Below is a small trained network, with its code and all its weights. Each question gives an input and a class and asks what happens when units are switched off, that is, made to give their printed mean instead of their output.

import numpy as np


def w(rows, s, z=0):
    codes = np.array(rows[::2]) - 128.0
    scale = np.full(codes.shape[1], s)
    scale[-1] = z or s
    return codes * scale


def norm(h):
    return h / np.sqrt((h * h).mean(-1, keepdims=True) + 1e-5)


def f(y):
    return y / 2 * (1 + np.tanh(0.7978845608 * (y + 0.044715 * y**3)))


def log_softmax(a):
    a = a - a.max(-1, keepdims=True)
    return a - np.log(np.exp(a).sum(-1, keepdims=True))


def net(x, mask):
    res = np.array(x, float).reshape(1, 8) / 4 @ E
    u = 0
    for l in range(4):
        y = f(norm(res) @ A[l][:, :-1].T + A[l][:, -1])
        res = res + np.where(mask[u : u + 12], y, B[l][:, -1]) @ B[l][:, :-1]
        u += 12
    return log_softmax(norm(res)[-1] @ U[:, :-1].T + U[:, -1])


A, B = {}, {}
E = w([
[128,127,130,127,128,126,129,126,127,128,128,127],'x0',
[127,130,130,127,128,128,129,129,128,128,128,128],'x1',
[128,128,131,127,128,127,129,127,128,128,129,127],'x2',
[246,130,120,166,128,128,124,140,129,124,131,141],'x3',
[128,126,126,129,128,129,125,129,124,127,128,128],'x4',
[127,135,131,125,26,133,132,120,131,147,129,128],'x5',
[129,127,126,131,132,127,119,137,127,124,240,130],'x6',
[127,128,129,129,128,128,127,130,127,127,128,129],'x7',
],0.011)
A[0] = w([
[136,111,135,136,113,111,130,116,114,141,97,126,88],'L0N1',
[147,143,125,143,243,139,117,151,135,117,101,139,189],'L0N2',
[102,119,115,128,255,137,136,116,143,135,148,130,225],'L0N3',
[20,155,161,97,141,122,147,112,136,155,73,142,171],'L0N4',
[162,156,143,137,131,141,120,137,143,138,10,144,96],'L0N5',
[102,177,117,118,121,166,125,161,154,130,140,92,90],'L0N6',
[1,158,139,117,142,136,127,141,135,138,168,137,101],'L0N7',
[187,141,151,119,140,116,140,91,126,156,171,126,5],'L0N8',
[146,137,142,132,122,125,129,128,112,118,104,137,93],'L0N9',
[74,134,143,128,175,134,111,140,85,121,124,150,101],'L0N10',
[137,132,132,102,232,118,141,106,133,132,73,91,110],'L0N11',
[73,117,117,119,126,128,116,122,125,121,9,110,196],'L0N12',
],0.0095,0.0027)
B[0] = w([
[164,171,169,124,175,152,163,89,191,163,123,80,143],'L0N1',
[50,117,202,132,179,132,166,123,65,142,203,243,237],'L0N2',
[185,155,51,166,187,145,95,197,203,55,33,2,241],'L0N3',
[189,159,112,189,110,181,108,202,111,115,249,164,244],'L0N4',
[75,66,109,70,147,112,132,43,132,146,47,67,241],'L0N5',
[97,151,166,95,154,126,141,91,133,164,162,141,132],'L0N6',
[94,69,139,98,150,85,156,35,94,151,31,96,221],'L0N7',
[65,184,139,160,148,132,99,209,136,86,105,149,162],'L0N8',
[171,131,116,114,140,172,149,98,132,145,95,127,140],'L0N9',
[122,129,72,53,162,107,65,142,204,91,123,107,169],'L0N10',
[133,87,152,129,201,95,128,134,30,134,131,223,217],'L0N11',
[190,186,142,190,96,128,105,213,160,84,221,155,255],'L0N12',
],0.0078,0.009)
A[1] = w([
[107,140,138,114,69,125,100,105,139,145,178,138,141],'L1N1',
[156,135,148,135,123,157,175,131,94,153,173,146,103],'L1N2',
[90,98,173,79,137,85,175,76,80,177,120,192,78],'L1N3',
[99,106,88,111,46,136,129,103,93,129,124,106,54],'L1N4',
[92,76,104,95,80,131,135,120,100,125,124,131,68],'L1N5',
[172,126,110,62,117,134,136,89,160,156,38,99,53],'L1N6',
[73,113,130,127,123,133,117,108,122,114,166,121,47],'L1N7',
[153,171,118,95,64,141,127,154,149,160,141,126,37],'L1N8',
[129,102,154,115,49,113,136,63,133,162,109,102,150],'L1N9',
[59,131,154,85,124,132,127,76,149,173,155,113,7],'L1N10',
[155,156,131,145,10,159,124,122,138,157,143,133,85],'L1N11',
[123,122,140,158,105,107,131,98,135,135,101,116,87],'L1N12',
],0.011,0.0017)
B[1] = w([
[161,146,158,138,98,164,153,105,179,161,64,131,183],'L1N1',
[64,121,116,142,139,139,129,150,141,102,90,78,170],'L1N2',
[125,62,170,198,139,111,150,61,73,150,183,174,188],'L1N3',
[132,88,105,170,167,135,71,144,74,83,122,147,158],'L1N4',
[188,134,148,126,207,95,125,119,165,141,156,120,138],'L1N5',
[148,177,49,84,120,96,108,248,96,101,91,110,195],'L1N6',
[173,137,139,134,95,100,180,120,105,159,120,96,136],'L1N7',
[97,135,173,154,117,139,173,71,134,127,127,123,192],'L1N8',
[198,110,67,137,170,96,92,181,61,90,139,187,188],'L1N9',
[187,82,99,150,127,116,153,89,101,120,182,155,146],'L1N10',
[92,148,159,92,57,118,168,90,161,190,166,83,254],'L1N11',
[171,159,153,117,221,162,195,178,166,174,103,127,138],'L1N12',
],0.011,0.0089)
A[2] = w([
[132,106,124,99,177,135,143,45,146,91,108,157,50],'L2N1',
[62,78,97,31,169,80,137,43,162,116,14,56,9],'L2N2',
[125,87,96,105,167,85,141,104,79,144,34,106,134],'L2N3',
[107,33,170,131,107,129,87,82,130,152,71,93,83],'L2N4',
[57,118,94,53,147,104,122,102,101,143,87,55,80],'L2N5',
[162,103,68,100,148,118,81,118,100,130,131,159,66],'L2N6',
[84,124,132,115,110,112,125,89,136,141,104,104,41],'L2N7',
[137,127,132,83,190,104,127,136,126,125,129,150,100],'L2N8',
[81,58,166,85,152,108,139,37,90,160,11,186,50],'L2N9',
[88,80,135,92,190,94,128,86,118,131,84,95,126],'L2N10',
[92,60,114,76,154,157,99,89,131,149,95,79,50],'L2N11',
[76,87,151,121,179,133,151,82,117,136,17,100,111],'L2N12',
],0.011,0.0015)
B[2] = w([
[141,122,91,136,108,151,149,127,116,175,105,97,179],'L2N1',
[45,85,115,31,169,72,99,106,145,88,169,60,178],'L2N2',
[128,119,140,109,104,129,151,72,157,161,158,95,253],'L2N3',
[113,131,112,119,127,141,102,166,109,119,103,151,153],'L2N4',
[124,107,114,56,154,103,138,109,147,122,154,95,162],'L2N5',
[79,166,191,151,107,145,169,113,157,134,121,114,217],'L2N6',
[104,131,94,185,125,158,109,167,153,124,166,101,151],'L2N7',
[128,140,117,140,6,154,70,145,149,133,174,140,234],'L2N8',
[182,88,119,176,126,93,174,76,87,150,161,143,216],'L2N9',
[141,127,148,100,87,115,159,92,124,146,104,120,216],'L2N10',
[152,107,112,111,140,122,119,120,168,117,114,101,142],'L2N11',
[165,109,101,104,78,104,144,90,123,159,158,89,195],'L2N12',
],0.014,0.006)
A[3] = w([
[126,108,49,90,85,190,12,45,160,192,143,188,67],'L3N1',
[145,139,137,67,165,165,76,112,137,196,148,139,68],'L3N2',
[100,68,121,37,171,156,76,97,156,138,25,154,94],'L3N3',
[216,45,134,164,173,137,131,2,78,187,100,163,72],'L3N4',
[58,112,147,99,111,152,163,58,120,188,86,104,81],'L3N5',
[132,79,119,59,51,91,174,93,110,161,115,112,90],'L3N6',
[208,158,59,38,172,101,111,187,120,164,27,150,80],'L3N7',
[100,119,135,120,126,128,132,123,113,106,104,166,65],'L3N8',
[150,123,162,29,164,197,145,140,119,223,177,167,2],'L3N9',
[161,96,196,100,173,171,128,136,139,132,105,148,97],'L3N10',
[119,105,51,166,179,157,125,89,190,169,114,100,60],'L3N11',
[106,103,173,151,132,172,65,93,82,148,103,101,81],'L3N12',
],0.0071,0.0039)
B[3] = w([
[155,150,86,158,83,103,112,160,114,100,194,95,114],'L3N1',
[155,139,95,146,96,138,131,143,136,123,211,95,107],'L3N2',
[86,141,144,125,158,122,181,114,120,117,90,110,131],'L3N3',
[163,110,128,141,149,97,149,104,86,134,121,141,255],'L3N4',
[118,174,164,121,149,150,100,150,151,108,113,160,176],'L3N5',
[106,122,127,147,171,155,91,157,154,89,158,149,205],'L3N6',
[161,149,99,123,112,139,146,142,100,136,61,119,177],'L3N7',
[211,144,131,216,103,119,159,176,156,78,224,7,106],'L3N8',
[128,125,141,138,87,116,168,186,84,114,222,107,108],'L3N9',
[123,137,88,167,72,97,120,159,108,107,181,81,113],'L3N10',
[140,174,144,120,106,101,161,166,107,126,163,98,114],'L3N11',
[161,189,129,124,136,76,181,163,173,128,180,119,117],'L3N12',
],0.015,0.0063)
U = w([
[109,137,124,172,198,153,49,225,137,64,158,181,183],'0',
[186,54,134,158,145,75,177,48,65,169,153,154,182],'1',
[76,178,191,147,31,180,154,111,210,179,131,115,168],'2',
[197,171,52,59,94,110,146,202,104,147,12,101,3],'3',
[81,81,88,1,159,74,117,90,174,109,145,24,43],'4',
],0.0091,0.0014)

Each question gives the input, the list of numbers given to net, and the class t.
The units are the neurons (one row each of A and B). Each row of codes is followed by its name. A weight is (code - 128) times the scale printed after its matrix; where a second scale follows, it is the last column's (A, B and U).
mask holds one flag per neuron, layer by layer. A switched-off neuron (its flag False) gives its mean, the last column of its row in B, instead of its output. The means were averaged over made-up inputs and are rounded, as every weight is.
A unit's drop is (log p(t) with every unit on - log p(t) with that unit switched off) / (log p(t) with every unit on - log p(t) with every unit switched off).
The circuit of an input: a set's keep is (log p(t) with only the set's units on - log p(t) with every unit switched off) / (log p(t) with every unit on - log p(t) with every unit switched off). Starting from the 12 units with the biggest drops (on a tie, the unit counted first), units are removed one at a time, each time the one whose removal leaves the highest keep (on an exact tie, the one counted first), for as long as the keep stays at least 0.8.
circuit, biggest first: the units of the circuit, biggest drop first
most important unit: the unit with the biggest drop
top k neurons: the k neurons with the biggest drops, biggest first
k most important neurons of layer l: the k neurons of layer l with the biggest drops, biggest first
drop of u: that unit's drop, to one decimal
input [-6,6,-4,2,4,-8,2,7], class 0: most important unit : L0N7
input [-4,2,8,-1,-5,-7,-1,2], class 0: circuit, biggest first : (L0N3, L0N2)
input [-1,3,0,1,2,6,1,3], class 2: 3 most important neurons of layer 1 : (L1N11, L1N3, L1N8)
input [1,-6,-5,-1,-3,-8,8,-1], class 4: top 2 neurons : (L0N3, L0N4)
input [2,7,-8,-3,7,-5,1,8], class 4: top 2 neurons : (L0N7, L0N3)
input [-6,0,7,1,4,-6,4,6], class 0: top 3 neurons : (L0N5, L0N7, L0N3)
input [0,1,1,0,-5,-1,6,6], class 4: top 2 neurons : (L0N4, L0N12)
input [1,-1,2,-2,0,0,8,-1], class 4: top 2 neurons : (L0N2, L0N11)
input [-4,-1,6,-5,1,-4,-7,5], class 0: top 2 neurons : (L0N4, L0N12)
input [-3,-3,-6,1,-4,0,1,5], class 0: top 3 neurons : (L0N5, L0N7, L1N11)
input [-8,0,-2,3,6,3,-7,-8], class 3: top 2 neurons : (L0N5, L1N6)
input [8,7,2,1,2,5,8,-2], class 2: 2 most important neurons of layer 0 : (L0N5, L0N7)
input [-3,-3,-5,8,2,-8,2,-6], class 0: top 2 neurons : (L0N7, L0N5)
input [-8,3,-6,-1,6,-6,-8,-8], class 0: circuit, biggest first : (L0N12)
input [8,-6,-8,4,-2,3,-1,3], class 3: top 2 neurons : (L0N2, L1N6)
input [6,1,-2,0,-1,-7,3,0], class 4: top 2 neurons : (L0N4, L0N12)
input [-1,-7,-3,2,3,6,-2,-4], class 3: top 2 neurons : (L0N2, L1N6)
input [-6,-7,0,8,-6,7,-1,0], class 3: top 2 neurons : (L0N12, L0N4)
input [-5,0,1,8,7,1,-2,0], class 3: top 2 neurons : (L0N11, L1N6)
input [1,4,0,-6,5,-4,-1,-8], class 0: circuit, biggest first : (L0N4)
input [-2,1,-3,7,-3,2,4,1], class 2: 2 most important neurons of layer 0 : (L0N11, L0N3)
input [-4,-5,-2,-8,6,1,-1,-2], class 2: 2 most important neurons of layer 0 : (L0N12, L0N11)
input [3,8,-6,5,-6,6,-5,-7], class 3: drop of L1N9 : 0.1
input [5,6,-5,-1,4,-7,4,1], class 4: drop of L0N3 : 3.1
input [-8,-6,-2,-6,-1,1,8,-4], class 1: drop of L0N5 : 0.1
input [-2,-2,5,-8,4,8,2,-5], class 1: drop of L0N7 : 2.6
input [1,0,-1,1,0,-1,6,0], class 0: most important unit : L0N5
